Each row has a class, written as a number after it.
[-34 -10  -4  17  15  38 -38  -6   3  29 -67 -20 -60  31  -2 -16 -45  30
  64 -49 -20  -7  -8  36   6  22  51  53  50 -13 -34 -12   4 -92]  2
[-23 -45 -11 -25 -29  40  52  58  -9  30  27  22  44 -13   4 -46  43  10
 -10  -4 -31 -27 -56   8 -24  -2  16 -50  -8  -6   9 -29  27  27]  0
[ 15 -59 -56  -5 -71  21   6 -55 -47  23 -23 -17 -25 -18  -9 -75 -44  30
 -45 -32  21 -48  12 -22 -54  39  12  16  -1  -8 -32 -78 -19 -18]  7
[-20 -12  19  26  18  36  43  28 -14  25  16   0  17 -25  15  45  19  29
  42   8 -12   6 -22  44  14  -1 -13 -41  39  39 -31  23 -24  31]  0
[-20  -6 -21  -8 -10  19  10  -3  -5  -2   7 -17  24 -23   3   3   9  29
 -10   5  -6 -34  23  -9  -7 -16 -22 -40 -10 -31  38  -3  -2  33]  6
[  2  -1 -72  11 -50   1 -32 -41 -53  35 -35   2 -36   5   7 -54   9 -29
  55 -32  64   5 -33  88 -10   9  25  68  16  17 -10   7   5 -44]  5
[-41  -7  13 -27 -35  -8  58  32  12  -5  45  10  49 -15  -2  17  -8   2
  -7  -6   0  26 -27  -6 -10 -15  29   9 -12   7 -36 -20 -15  -6]  1
[ 12  -4  -9  16   7 -10   8  -3  33 -26  37   2  29  22  -7 -12   9  17
 -24   8  40   7 -53  19 -27 -11  11  39  -3  10   1 -10 -29 -11]  10
[-32 -15  69  26  14 -28  43  50 -24  13 -20  12 -28  53  11  39  11  30
  -3  32   3  32 -36  16  10  -4 -32  28  34  -9  41  20 -46 -28]  7
[-43 -57  28  54  15  -6  40  11 -26  33   2 -34 -14  44 -11  -9  -4 -45
  -9 -11  40  79  -1 -17  41   0 -30   5  44 -12  30  29  16 -33]  2
[ 12 -16 -31  34 -31  16  -7   6   9  37  31 -27  56  44 -81  -3 -32  33
   0 -18   2 -72 -38  53 -22  10  46  75 -10 -42 -12  16   3 -30]  9
[ 11 -28 -15  38   4 -11  18  31   5  -8  35   5 -13 -16 -24 -11   4  -4
  10   1  -1 -18 -30  56 -34  11  21   1 -42  16 -26   3 -36  -7]  4
[-100  -46   -2  -10   10   -4  -46  -38   25   49   25  -44    5   46
    6   29  -14   27   88   -5 -110    6   26   -7   15   -1   -1   30
    1  -46   23  -36  -27   10]  8
[  6 -38 -11 -41 -56 -23 -19   4  -9  -3  52 -12 -25 -13  27 -32  17 -10
  40  33  -8   0 -56  38  -4 -20 -19 -66  -8 -55 -17 -19 -22  30]  4
[  9 -40 -12  22   0 -14  -7  15   3  -6  38 -12   1 -11   2  -9  11  -8
  15  13  19  16 -33  33  -4   4  -1 -31 -10  -9  -2   5 -24  -8]  4
[ 15 -43  -2 -17  10  50  70 -12  15  -3  -8  -3 -41   6  13 -15  16  27
 -22 -23 -32 -15 -18  -9 -50 -15  24 -44  12  -4  18  -6   7 -28]  6
[-17 -11  21  26  36  20  36 -22  44 -39  34  -1  27  -3 -13 -29 -12  35
 -15  13 -18  -1  -5 -28  -6  10  21 -17  -6   3 -17  -3 -23  -2]  3
[ 16 -18 -96 -46 -53 -38 -86   0 -27  39  85 -54 -43  28 -17 -42 -47   9
  33 -31 -22 -43  -5  30  44   4  37  24 -17 -45   5 -35 -32 -36]  4
[-16  -1 -16  28   7  -7  -3  18   3  -3  53  -9  48  15 -15 -31  -2  -6
  -4  32  16 -12  -9  34 -11 -12 -15   7  -6   3  15  16 -25  17]  5
[-34  14   0   5  21  67  48  51 -22  28 -17  15  17 -47  10  18  22 -31
  23  18  11  13  -7  10  20 -15 -22  15 -24  45  43  33  19   3]  0
[  5 -10   5 -57 -61 -79  -1  -3  18  48  47  16  69  28  -1 -22  19   3
   8  12   9  51 -87  11  32   6  41  58 -42  11  38  20 -24 -61]  4
[-22 -37  -9 -21  -3  31 -15  24  -2 -10  33 -14   8  14  16 -55  36  -8
 -27  22 -24  26 -14 -32 -37   7  33 -66 -27 -31  38 -68 -21  -8]  1
[  8 -20 -15  28 -29 -28   3  29   3   4  28   2   3  -2 -15   5 -18  15
  12  15  12 -31 -39  75 -29   1  -6   6 -28 -16 -16  15 -36   4]  4
[ 11  -8 -19  23 -16   2  22  22  12  -9  46 -13  39   3 -29  -6  20 -16
  10  26  34  -7 -34  43 -11   0   3  -9 -11   0 -23  31 -16  20]  2
[ -76   -1  -69   26  -28   21  -11 -114  -15    7   33  -25  -10   44
   11  -34   -3  -15   35    7   11  -22   86   52  -25   23   37   15
  -16  -19   22    1  -34    1]  1
[ 55  32 -27 -19  -2  43  -7  -7   4 -10  41 -27 -24 -24   1 -30   5   7
  21  27 -16 -41  16   9  16   0   9 -39 -21  25 -27  19 -33  15]  2
[ 49   1  36   4  21 -28  24   4  -5   4  40  -1   7  55  -9 -27  67   3
 -41  11  -1  10 -19 -23  26  -8 -10  -8  -3 -12  67  17   1  11]  9
[-50 -18  34   1  44  23  52  72   7  14   5  12  47 -39   8   7 -32  18
 -21  15 -74  20 -32 -27   9   2  -4 -63 -10   3   7 -23  -1  23]  0
[-11  24  13 -31 -14 -21  23  15 -43  27  -4   3  45 -22   6 -17  13  -8
  -5   4   0   6  -8 -19  60  -9  -1  13 -29  30  49  21  19 -38]  5
[ 16 -50  14 -19 -87 -25  84 -56  34  69  -1  33  91   8 -11 -21   8  14
 -27   9 -27  14 -77  -4 -62  -1   2  64 -46   4  16   9  11  -2]  9
[ 14 -45 -16  12 -25 -12  25  -4  -5   9  68 -34  15  27 -15   6  -9   2
 -25  39 -29   6 -57  27  -4 -10   5 -73  -8 -44   1  10 -24  19]  10
[-10 -45  46  12  17  38  63  15  -6  10  -8   0  -2 -41  19  50  56  11
  19   9   2  48 -56   1 -16 -13  -4  -8   4  70 -10 -12 -23 -34]  10
[-58 -33  36  15  19  31  72 100 -51  31   3  19  12 -23 -13  11  55   3
 -15   5   8  24 -11  -8  24  22  21   0   6  49  20   2 -16 -35]  7
[-41  -2  13 -79 -31 -53   3 -16 -34  22  44 -54  20   8 -14  43 -40  28
 -13  -4 -15  29 -22 -32  56  -8  26 -26  17 -26   9 -33 -29 -28]  6
[ -41   13   66  -12   -6  -23   61   38    3   32  -40   12   34  -14
   -2   33  -37   18   10   21  -62   44 -102   23   11    8    1   49
  -55   11    7   -3  -34  -24]  8
[-77   6 -20  59  -6  -2 -33 -13 -22   5   8 -26  58 -35 -43 -49 -40  -4
  31   3  45  47 -39  18  51  30  18  64 -14 -14 -20 -16 -38 -17]  3
[ 10 -35   2  17 -15 -11  -5  43   8  10  62 -22  10  18 -23  -7 -17  16
   5  15  10  -7 -53  45   1  -3   6 -10  -1 -19 -17  13 -37 -21]  4
[ 11 -37 -54  40 -37  -5 -30  45 -20  59  16  17 -30  33 -18 -43 -24 -15
 -44 -39   2  55   0  33 -46  36  55 -31  26  -9 -55 -18 -19  15]  1
[  8 -18   4  -5 -19  42  45  10   1  69  30  24  69  -5   6 -75  53  23
  -8   6 -44  -2 -14  -7   4  11  38  -6 -18  75  25  37  -6 -34]  5
[ 47  11 -16 -13  17  -6 -38  62  24 -18  46  22 -12  67 -31  -8  65  28
 -33   2 -12 -49 -30  34 -38   3  68 -33  -9 -13   3  -3  -1   4]  10
[ -2 -18  20  11   0  -2  85  67 -39  50  17 -11  12 -34   5  17   7  10
 -19  -9 -38  36 -49  -5  49   4 -32  -3 -34  39  27   0 -25  11]  8
[-38 -30  28  -5 -26 -50  73  25 -34  34  21  20  20  15  -3  49  41   7
 -21   6 -16  30 -50  36  13   5  24 -39  -4  13   5  15   1   0]  10
[ 93  -5  -3 -30 -23  20   1  22  38  -3 -30   4  -5  -2  -2 -12 -20  28
 -22  10 -66 -34 -78  -7 -52  -4   0 -35 -55 -39  -8 -11  10  17]  8
[-11 -55  43   5   8  -4  27  34 -29  46 -11 -24 -33  11   5  -5 -10 -12
 -47   7 -14  56   7 -61  -2   7 -41 -19  -1  26  38 -35 -16 -21]  2
[ 13  -2 -17  18 -11  -9  52  22  -2 -32  31  10  39 -14  17 -34  25  11
 -33   6 -27  -9 -21   0  -2   0   7 -63 -45 -30  26  -8 -10  23]  1
[ 63 -30  -7 -23 -15 -10   5 -27  20 -14  51 -18  29  17 -22  21  55   9
  21  40 -17   0 -49 -19 -17   5  43   1 -31  14   4  13 -48 -27]  7
[-88   3  63 -23  13  22  60  76 -42  25  -3   9 -17 -20   3  25 -43   7
   2  21 -51  12 -33  26  15  -4  -3 -48  16   2 -30 -27 -14  22]  0
[ -8 -15 -29   9   6   5  12  20  18 -24  43 -20  17   1 -13 -20  -5  -2
   1  -1  38  -9 -21  23 -10   2   9   3  11   0 -26 -14 -14   1]  2
[-42 -10  47  18  11 -60  67  65 -48  24 -19  36  46  -9 -20  36  33  -3
 -32 -17   3  19  -9  12  11  13  11  -2 -13  53  14  13  23 -18]  5
[ 71  48  -9 -49 -27   9 -31  27   2  32  13   9  10  -1   7   2  32  10
 -18  17  17   2 -23 -31  35 -32 -11  46 -42  35  54  30  -2 -22]  10
[ 34 -27 -64  50  29  38  12  37  44  21  58  -5  27   0  11 -23  33  30
  10   0 -35   2 -45  22   3 -16   5  19 -15  19  46  22 -32 -16]  10
[ 32 -12 -23  26  -6  -7  42  -3   9 -33  30  -5  12  -8 -13  -7   1   8
   6  22  19  -6 -53  22 -16   2   8  32 -15   3 -16  12 -50  -9]  7
[ 72  -8 -19 -16 -24  13 -13   4  -6  -3  72 -26 -28  22 -33  18  33  23
 -12  -5  28 -40 -21  17 -22 -14  26  -2   7  34 -49 -10 -32   2]  10
[-13   8 -10  -4 -15  15  30 -43 -21 -64 -30   8  14 -51 -19 -33  18 -22
  25 -11  68 -15 -30   8  -5  16  44  45 -14   4 -53 -15   7 -31]  7
[ -6   2   8  30  -4  12   4  34  25 -20  29   5  26   4 -29  -9  17  27
  21   6  28 -16 -41  12  -2 -14  -6  46  -4  -8 -13  10 -17   5]  3
[-52 -31  -7  14 -26  32 101  80 -25  19  47   6  50 -27 -14   3  32  -8
 -22 -10   3   0 -22   8  -9  -7  19  12 -44  29  22 -13 -10 -19]  1
[-25 -32 -28   1  -5  57  51  25   9  29  33   8  19 -11 -11 -11   3 -33
   6  32 -11   6 -47  35 -56  -4  13   5 -34  28  12   0 -15  15]  0
[ -4 -14  -1  39 -10  -2  17  13   3 -33  14  -1   4 -18 -23  -6  26  20
  36   0  21 -18 -54  26 -11  -9 -11  36 -19 -11 -19 -13 -23  12]  3
[ 17  14 -41   1 -33  51  53 -34  11  -5  -9   2  14 -26  38 -13   3  26
  71   2  10 -34 -21  29  59 -26  -9  26  29 -30   2  83  18 -31]  7
[ 31   0  27  -2  10  43   9  43 -20   3  43  -9 -57  21 -14 -49  33   4
 -23  10 -18 -13  18 -52  43 -17 -12 -52   0 -11  24  20   7  14]  3
[ 34 -15 -18 -83 -48  16 -16 -20  -8  56   2 -11 -33  52  24 -45  -2   1
 -29   8   8  22 -18  -8   2  22  53 -52  27  -1  14   0  16 -56]  2
[-105   -2   27  -18  -46   66   12  -24   14   31   -7    2   41   20
  -19  -31  -46   24   11   13   51  -12    8    1   -4   -2   17   64
   25  -18  -12   11   19  -42]  3
[ -9  -6  54 -37  -2 -40  77  86 -26  43  48  -6  30  -2 -18  76   1  27
 -15   0 -36  27 -71   7  62 -12  13  -8  14   9   3   8 -10 -22]  9
[-13   4   4  41  34  24  66 -16 -28   8  -3  -6   4  27   3 -37  -6 -27
 -45  14  33  16   1  -3  20   4 -27  12 -19  14  88  29   5 -11]  0
[-43 -21  25  12   2  48 101  -4 -19  52  22 -17 -12  25  36  35 -24  20
  11  23 -10  -2   1  24  23 -27 -58  -1  35  21  55  45 -14  -7]  0
[ 73 -73 -42  22 -10  11 -37  73  10  20  31   2  -8  21 -34 -19  41   9
 -12 -29  24 -12 -58  51 -46  28  67 -57  13  -9 -34   7  12 -37]  4
[ 55 -33   3  22  14  18  65   4 -22  -3  14  -2 -17  -6  -5 -11  26  29
 -37   0 -17 -11  -4 -19   3  29  26 -50   6  33  -9  14 -29 -23]  7
[-24   1  35 -21   4 -10  22  35 -31  31  -8 -13 -13  36  -6  39   7  14
  -7  -1 -23   6 -19  12  31  11   7 -13  -5  -8  29   4   2  -9]  8
[-71 -69 -68 -37 -45 -33 -11 -46  14  45  -7  33  42  20  49 -29  51   9
  28  12 -34  -5 -10  44 -94  15  22   8 -26   3  65 -55  -1  -4]  5
[ 48 -19 -27  18 -72 -64 -23 -37 -10  53 -37   9 -13  89  -3  11 -33  50
 -15   5   3 -22 -19  38 -26  18 -11  50  18 -54  31  36 -23 -19]  7
